Below are the code and all the weights of a small trained network. Each question names an input and a target symbol and asks about switching units off, where a switched-off unit gives its printed mean instead of its output.

import numpy as np


def w(rows, s, z=0):
    codes = np.array(rows[::2]) - 128.0
    scale = np.full(codes.shape[1], s)
    scale[-1] = z or s
    return codes * scale


def norm(h):
    return h / np.sqrt((h * h).mean(-1, keepdims=True) + 1e-5)


def f(y):
    return np.maximum(y, 0)


def softmax(a):
    e = np.exp(a - a.max(-1, keepdims=True))
    return e / e.sum(-1, keepdims=True)


def log_softmax(a):
    a = a - a.max(-1, keepdims=True)
    return a - np.log(np.exp(a).sum(-1, keepdims=True))


def net(x, mask):
    ids = ['αδεζθλξπστφψω'.index(c) for c in x.split()]
    T = len(ids)
    res = E[ids] + P[:T]
    u = 0
    for l in range(2):
        r = norm(res)
        for j in range(3):
            rows = slice(3 * j, 3 * j + 3)
            q, k, v = (r @ M[l][rows].T for M in (Q, K, V))
            z = softmax(np.where(np.tri(T) > 0, q @ k.T / 3**0.5, -1e9)) @ v
            o = O[l][rows]
            res = res + np.where(mask[u + j], z, o[:, -1]) @ o[:, :-1]
        u += 3
        y = f(norm(res) @ A[l][:, :-1].T + A[l][:, -1])
        res = res + np.where(mask[u : u + 8], y, B[l][:, -1]) @ B[l][:, :-1]
        u += 8
    return log_softmax(norm(res)[-1] @ U[:, :-1].T + U[:, -1])


Q, K, V, O, A, B = {}, {}, {}, {}, {}, {}
E = w([
[175,200,148,204,79,14,138,140],'α',
[121,138,35,160,131,196,111,108],'δ',
[173,223,116,88,212,161,69,84],'ε',
[191,146,172,75,133,146,135,158],'ζ',
[115,151,203,34,149,179,146,74],'θ',
[187,213,105,179,161,182,110,188],'λ',
[97,104,133,95,113,66,158,217],'ξ',
[125,190,59,108,145,183,230,120],'π',
[63,133,198,153,145,108,35,104],'σ',
[186,163,149,3,59,183,47,70],'τ',
[164,104,144,67,174,148,144,74],'φ',
[166,115,171,232,88,176,111,78],'ψ',
[188,131,122,149,162,150,243,113],'ω',
],0.014)
P = w([
[212,254,14,61,96,98,57,201],'0',
[188,210,22,71,127,143,80,184],'1',
[131,175,69,68,129,171,110,166],'2',
[124,155,66,61,110,189,129,144],'3',
[115,142,94,46,134,181,131,134],'4',
[121,134,87,96,134,196,149,161],'5',
[130,141,135,76,156,193,140,165],'6',
[139,146,117,111,172,184,138,188],'7',
[126,138,139,91,190,182,137,151],'8',
[149,125,124,86,157,176,145,140],'9',
[138,138,142,78,182,167,140,148],'10',
[130,162,149,73,194,154,179,109],'11',
[148,161,182,88,239,165,217,126],'12',
],0.0036)
Q[0] = w([
[113,99,82,73,151,104,206,142],'0.h1',
[98,104,124,92,111,155,111,80],'0.h1',
[194,180,35,114,208,172,154,78],'0.h1',
[140,92,188,186,120,125,40,44],'0.h2',
[164,191,50,2,180,187,202,177],'0.h2',
[241,167,161,113,112,191,101,93],'0.h2',
[110,162,95,123,172,118,95,188],'0.h3',
[167,164,140,242,139,116,140,49],'0.h3',
[168,142,178,120,24,110,154,96],'0.h3',
],0.0083)
K[0] = w([
[87,159,109,122,176,170,222,10],'0.h1',
[117,87,166,66,53,194,108,92],'0.h1',
[197,150,175,240,129,242,131,25],'0.h1',
[114,76,165,125,157,227,109,80],'0.h2',
[139,140,96,68,118,39,191,236],'0.h2',
[123,83,91,57,181,164,154,190],'0.h2',
[106,132,118,128,178,130,119,145],'0.h3',
[147,189,141,255,72,35,98,102],'0.h3',
[208,121,129,113,74,63,132,56],'0.h3',
],0.0073)
V[0] = w([
[248,148,119,181,88,111,19,117],'0.h1',
[148,106,253,183,70,165,80,182],'0.h1',
[106,117,186,170,116,165,137,131],'0.h1',
[182,186,144,127,104,127,142,103],'0.h2',
[79,66,153,144,142,80,117,168],'0.h2',
[148,163,132,114,89,203,127,130],'0.h2',
[96,117,44,70,169,89,167,143],'0.h3',
[129,170,148,86,152,132,190,199],'0.h3',
[75,157,43,170,184,181,193,124],'0.h3',
],0.0064)
O[0] = w([
[45,117,220,39,105,205,180,45,253],'0.h1',
[118,121,73,136,20,197,190,27,155],'0.h1',
[132,58,218,142,53,163,118,107,131],'0.h1',
[190,77,255,156,145,116,132,228,184],'0.h2',
[115,72,53,9,169,129,244,182,50],'0.h2',
[82,185,233,119,172,80,141,115,185],'0.h2',
[230,169,97,133,61,196,195,150,95],'0.h3',
[143,147,73,94,81,171,119,202,160],'0.h3',
[98,107,157,65,143,99,105,59,157],'0.h3',
],0.0042,0.0054)
A[0] = w([
[171,75,17,9,85,139,155,101,213],'0.n1',
[185,129,157,128,52,183,128,75,101],'0.n2',
[126,64,13,119,180,196,104,150,66],'0.n3',
[107,174,120,2,215,195,155,97,144],'0.n4',
[35,86,108,74,170,63,98,216,249],'0.n5',
[115,71,200,160,206,7,74,204,103],'0.n6',
[139,119,128,137,128,173,243,229,195],'0.n7',
[27,120,36,47,86,117,102,119,126],'0.n8',
],0.0054,0.0015)
B[0] = w([
[208,192,174,143,154,88,169,82,183],'0.n1',
[148,114,131,184,160,126,160,182,187],'0.n2',
[75,134,92,102,153,143,204,2,155],'0.n3',
[122,127,122,142,148,70,168,179,253],'0.n4',
[156,156,158,16,104,169,116,53,150],'0.n5',
[182,139,65,68,98,119,137,124,164],'0.n6',
[207,193,131,74,174,120,102,153,174],'0.n7',
[135,163,117,93,165,112,75,117,154],'0.n8',
],0.0083,0.0071)
Q[1] = w([
[237,147,158,201,189,167,154,61],'1.h1',
[141,154,216,202,121,199,117,106],'1.h1',
[143,189,254,120,208,178,179,76],'1.h1',
[72,112,65,186,114,83,127,174],'1.h2',
[87,68,168,209,83,203,165,106],'1.h2',
[140,154,184,77,132,112,153,73],'1.h2',
[151,112,194,216,153,162,115,83],'1.h3',
[123,144,71,73,87,165,150,159],'1.h3',
[119,79,167,182,125,146,202,177],'1.h3',
],0.0093)
K[1] = w([
[172,167,143,173,103,68,125,115],'1.h1',
[144,130,170,189,98,118,118,106],'1.h1',
[109,185,139,172,100,8,129,106],'1.h1',
[116,148,126,74,144,134,130,157],'1.h2',
[138,105,123,112,145,215,97,133],'1.h2',
[150,93,149,170,79,104,102,96],'1.h2',
[157,86,169,147,117,103,145,111],'1.h3',
[133,140,97,82,141,108,100,99],'1.h3',
[116,138,114,133,101,97,168,113],'1.h3',
],0.012)
V[1] = w([
[97,50,139,95,184,196,168,116],'1.h1',
[127,82,178,183,191,165,80,108],'1.h1',
[138,86,43,67,104,155,78,254],'1.h1',
[132,114,108,172,128,72,47,148],'1.h2',
[199,70,118,213,138,96,142,129],'1.h2',
[167,149,152,248,148,112,62,194],'1.h2',
[95,99,112,153,125,194,111,112],'1.h3',
[119,123,127,172,122,193,76,101],'1.h3',
[127,110,150,136,104,28,201,122],'1.h3',
],0.0061)
O[1] = w([
[240,201,78,148,77,116,88,179,12],'1.h1',
[67,205,175,75,15,83,74,128,130],'1.h1',
[127,115,200,118,184,240,159,157,2],'1.h1',
[112,87,179,240,92,193,153,146,132],'1.h2',
[138,254,97,168,136,47,134,122,137],'1.h2',
[117,98,131,229,108,104,66,130,217],'1.h2',
[160,152,97,181,161,175,173,220,83],'1.h3',
[110,180,162,189,106,163,125,131,124],'1.h3',
[53,185,213,158,94,63,130,122,105],'1.h3',
],0.0066,0.007)
A[1] = w([
[121,61,204,220,123,88,42,161,217],'1.n1',
[196,103,183,129,198,101,110,252,213],'1.n2',
[187,88,47,161,122,65,185,68,219],'1.n3',
[92,182,122,247,167,126,197,75,254],'1.n4',
[156,228,238,148,1,201,97,98,180],'1.n5',
[163,169,82,189,10,86,83,70,97],'1.n6',
[170,96,163,110,144,28,156,103,250],'1.n7',
[53,160,147,161,139,134,131,14,136],'1.n8',
],0.0063,0.00076)
B[1] = w([
[115,216,142,57,180,176,226,101,212],'1.n1',
[57,109,116,132,49,163,120,159,196],'1.n2',
[161,113,181,101,126,141,117,91,196],'1.n3',
[81,130,1,110,108,63,143,137,243],'1.n4',
[138,94,75,228,119,117,168,68,236],'1.n5',
[130,156,137,111,109,31,165,167,232],'1.n6',
[150,101,111,217,118,113,147,114,235],'1.n7',
[183,138,116,197,118,95,107,193,254],'1.n8',
],0.0085,0.0062)
U = w([
[111,194,136,162,49,44,162,135,173],'α',
[39,79,92,73,103,126,98,66,163],'δ',
[111,86,52,162,191,105,63,143,108],'ε',
[51,133,221,60,113,120,198,134,116],'ζ',
[85,113,172,109,154,76,156,147,44],'θ',
[96,164,78,114,166,127,169,233,71],'λ',
[124,105,135,80,73,142,139,192,254],'ξ',
[167,189,108,1,151,110,191,80,123],'π',
[129,186,197,130,207,106,46,120,129],'σ',
[237,120,183,209,161,146,122,147,91],'τ',
[162,90,184,147,130,160,128,48,116],'φ',
[111,184,136,188,142,216,176,123,135],'ψ',
[143,20,142,138,148,86,115,162,122],'ω',
],0.0074,0.0032)

Each question gives the input, a string of symbols that net reads in full, and the target symbol t.
The units are the heads (3 rows each of Q, K, V and O) and the neurons (one row each of A and B). Each row of codes is followed by its name. A weight is (code - 128) times the scale printed after its matrix; where a second scale follows, it is the last column's (O, A, B and U).
mask holds one flag per unit, layer by layer, with each layer's heads first. A switched-off unit (its flag False) gives its mean, the last column of its rows in O or B, instead of its output. The means were averaged over made-up inputs and are rounded, as every weight is.
A unit's drop is (log p(t) with every unit on - log p(t) with that unit switched off) / (log p(t) with every unit on - log p(t) with every unit switched off).
The circuit of an input: a set's keep is (log p(t) with only the set's units on - log p(t) with every unit switched off) / (log p(t) with every unit on - log p(t) with every unit switched off). Starting from the 12 units with the biggest drops (on a tie, the unit counted first), units are removed one at a time, each time the one whose removal leaves the highest keep (on an exact tie, the one counted first), for as long as the keep stays at least 0.8.
circuit, biggest first: the units of the circuit, biggest drop first
most important unit: the unit with the biggest drop
top k neurons: the k neurons with the biggest drops, biggest first
top k neurons in layer l: the k neurons of layer l with the biggest drops, biggest first
which heads matter: for each layer, one digit per head in row order, 1 if its drop is at least 0.15 and else 0, layers parted by /
input ψ ψ ω ω τ, target α: which heads matter	000 / 100
input ε ω φ ξ ε ξ ζ ζ ω π ω ε λ, target π: circuit, biggest first	(0.h2; 1.h2)
input φ ε φ θ δ ε ω, target τ: most important unit	0.h1
input ε σ θ φ ψ δ ψ ξ λ ε θ δ, target π: which heads matter	010 / 000
input λ λ δ θ, target ζ: top 3 neurons in layer 0	(0.n1; 0.n4; 0.n6)
input ε ε ξ π λ ε ψ ψ ψ λ τ, target α: which heads matter	100 / 110
input λ ω φ θ, target ζ: top 3 neurons	(0.n1; 1.n2; 1.n8)
input ε ζ ε σ, target δ: which heads matter	000 / 010
input ξ ξ θ θ ε ξ σ, target π: circuit, biggest first	(0.h2; 0.n5; 1.h2)
input ψ ε φ ξ, target π: which heads matter	000 / 000
input θ φ φ, target ω: top 3 neurons in layer 0	(0.n6; 0.n1; 0.n3)
input λ ω ε τ, target φ: which heads matter	010 / 100
input π δ δ φ ε ζ, target ξ: which heads matter	110 / 000
input λ ω θ ε λ ε σ λ, target ψ: which heads matter	010 / 000
input λ α φ σ, target σ: most important unit	0.h2
input ψ λ π δ ζ ω ε τ λ φ, target α: which heads matter	011 / 100
input π ω ε ζ ζ ξ ζ, target π: which heads matter	010 / 000
input ψ ω α ζ, target ζ: which heads matter	011 / 100
input ζ σ δ ξ ω, target π: which heads matter	010 / 010
input ε ω σ, target δ: top 2 neurons	(0.n7; 0.n1)
input λ ω τ δ θ δ λ λ π, target λ: top 2 neurons	(1.n2; 0.n1)
input λ θ δ ω ε ε π, target λ: top 2 neurons in layer 0	(0.n1; 0.n7)
input δ σ ε, target σ: top 2 neurons	(1.n4; 1.n1)
input ζ δ θ ψ τ δ τ θ, target α: circuit, biggest first	(1.h1; 0.h3)
input ξ θ δ ζ, target π: top neuron in layer 1	(1.n8)
input ε ε ζ, target ξ: which heads matter	101 / 000
input ψ α ψ τ π θ θ ξ, target ξ: most important unit	1.n2
input δ ε σ ω ε τ, target φ: which heads matter	100 / 010
input ψ π λ ε ε α θ ε ψ ξ, target ξ: top 2 neurons in layer 0	(0.n1; 0.n3)
